Below are the code and all the weights of a small trained network. Each question names an input and a class and asks about switching units off, where a switched-off unit gives its printed mean instead of its output.

import numpy as np


def w(rows, s, z=0):
    codes = np.array(rows[::2]) - 128.0
    scale = np.full(codes.shape[1], s)
    scale[-1] = z or s
    return codes * scale


def f(y):
    return np.maximum(y, 0)


def log_softmax(a):
    a = a - a.max(-1, keepdims=True)
    return a - np.log(np.exp(a).sum(-1, keepdims=True))


def net(x, mask):
    res = np.array(x, float).reshape(1, 5) / 4 @ E
    y = f(res @ A[0][:, :-1].T + A[0][:, -1])
    res = res + np.where(mask, y, B[0][:, -1]) @ B[0][:, :-1]
    return log_softmax(res[-1] @ U[:, :-1].T + U[:, -1])


A, B = {}, {}
E = w([
[147,79,107,145,174,99],'x0',
[11,141,75,151,115,115],'x1',
[130,45,120,88,165,165],'x2',
[155,124,91,179,138,88],'x3',
[127,66,142,163,86,137],'x4',
],0.012)
A[0] = w([
[93,115,95,105,143,177,216],'N0',
[94,33,14,106,157,165,219],'N1',
[120,246,143,74,74,154,207],'N2',
[96,35,181,188,50,143,141],'N3',
[30,114,73,84,189,105,116],'N4',
[203,114,196,36,153,148,174],'N5',
[248,115,82,216,105,110,229],'N6',
[180,109,206,87,131,115,127],'N7',
[78,95,128,197,164,83,255],'N8',
[150,105,97,111,113,140,54],'N9',
[30,135,139,69,161,144,160],'N10',
],0.013,0.0027)
B[0] = w([
[107,132,130,94,140,128,173],'N0',
[166,92,157,16,127,79,218],'N1',
[40,254,133,126,108,171,242],'N2',
[93,48,181,145,32,124,201],'N3',
[140,88,57,95,191,117,204],'N4',
[207,125,152,144,167,248,253],'N5',
[233,154,171,167,143,79,231],'N6',
[143,74,138,179,151,217,210],'N7',
[119,67,103,178,93,59,193],'N8',
[119,141,125,135,107,147,143],'N9',
[107,153,59,83,161,106,197],'N10',
],0.019,0.013)
U = w([
[223,190,134,189,159,10,191],'0',
[140,64,90,5,175,103,120],'1',
[42,253,107,129,106,162,72],'2',
[134,39,179,110,22,85,123],'3',
[44,169,11,188,143,72,8],'4',
[186,119,189,106,171,255,224],'5',
],0.0094,0.0012)

Each question gives the input, the list of numbers given to net, and the class t.
The units are the neurons (one row each of A and B). Each row of codes is followed by its name. A weight is (code - 128) times the scale printed after its matrix; where a second scale follows, it is the last column's (A, B and U).
mask holds one flag per neuron, in row order. A switched-off neuron (its flag False) gives its mean, the last column of its row in B, instead of its output. The means were averaged over made-up inputs and are rounded, as every weight is.
A unit's drop is (log p(t) with every unit on - log p(t) with that unit switched off) / (log p(t) with every unit on - log p(t) with every unit switched off).
The circuit of an input: a set's keep is (log p(t) with only the set's units on - log p(t) with every unit switched off) / (log p(t) with every unit on - log p(t) with every unit switched off). Starting from all 11 units, units are removed one at a time, each time the one whose removal leaves the highest keep (on an exact tie, the one counted first), for as long as the keep stays at least 0.8.
circuit, biggest first: the units of the circuit, biggest drop first
unit that matters most: the unit with the biggest drop
k most important neurons: the k neurons with the biggest drops, biggest first
drop of u: that unit's drop, to one decimal
input [0,3,-1,7,-5], class 0: 2 most important neurons => N2, N10
input [7,-5,-8,-3,8], class 0: circuit, biggest first => N6
input [-4,-1,-4,1,4], class 2: circuit, biggest first => N5, N2
input [-6,-2,4,6,3], class 3: circuit, biggest first => N5, N3
input [6,8,4,7,6], class 3: 2 most important neurons => N3, N8
input [3,4,-7,1,1], class 4: 3 most important neurons => N5, N1, N6
input [5,5,8,5,6], class 3: 2 most important neurons => N3, N8
input [-3,0,1,2,1], class 3: 2 most important neurons => N5, N2
input [-7,-7,-7,5,-3], class 2: 2 most important neurons => N2, N1
input [3,-7,0,7,0], class 0: 3 most important neurons => N6, N2, N3
input [-7,-4,-3,0,-2], class 2: drop of N2 => 1.1
input [8,-4,-6,5,5], class 0: drop of N6 => 1.0
input [0,-3,2,3,8], class 3: drop of N3 => 0.3
input [8,4,2,3,-5], class 1: drop of N7 => 0.0
input [-5,3,7,-6,6], class 1: unit that matters most => N10
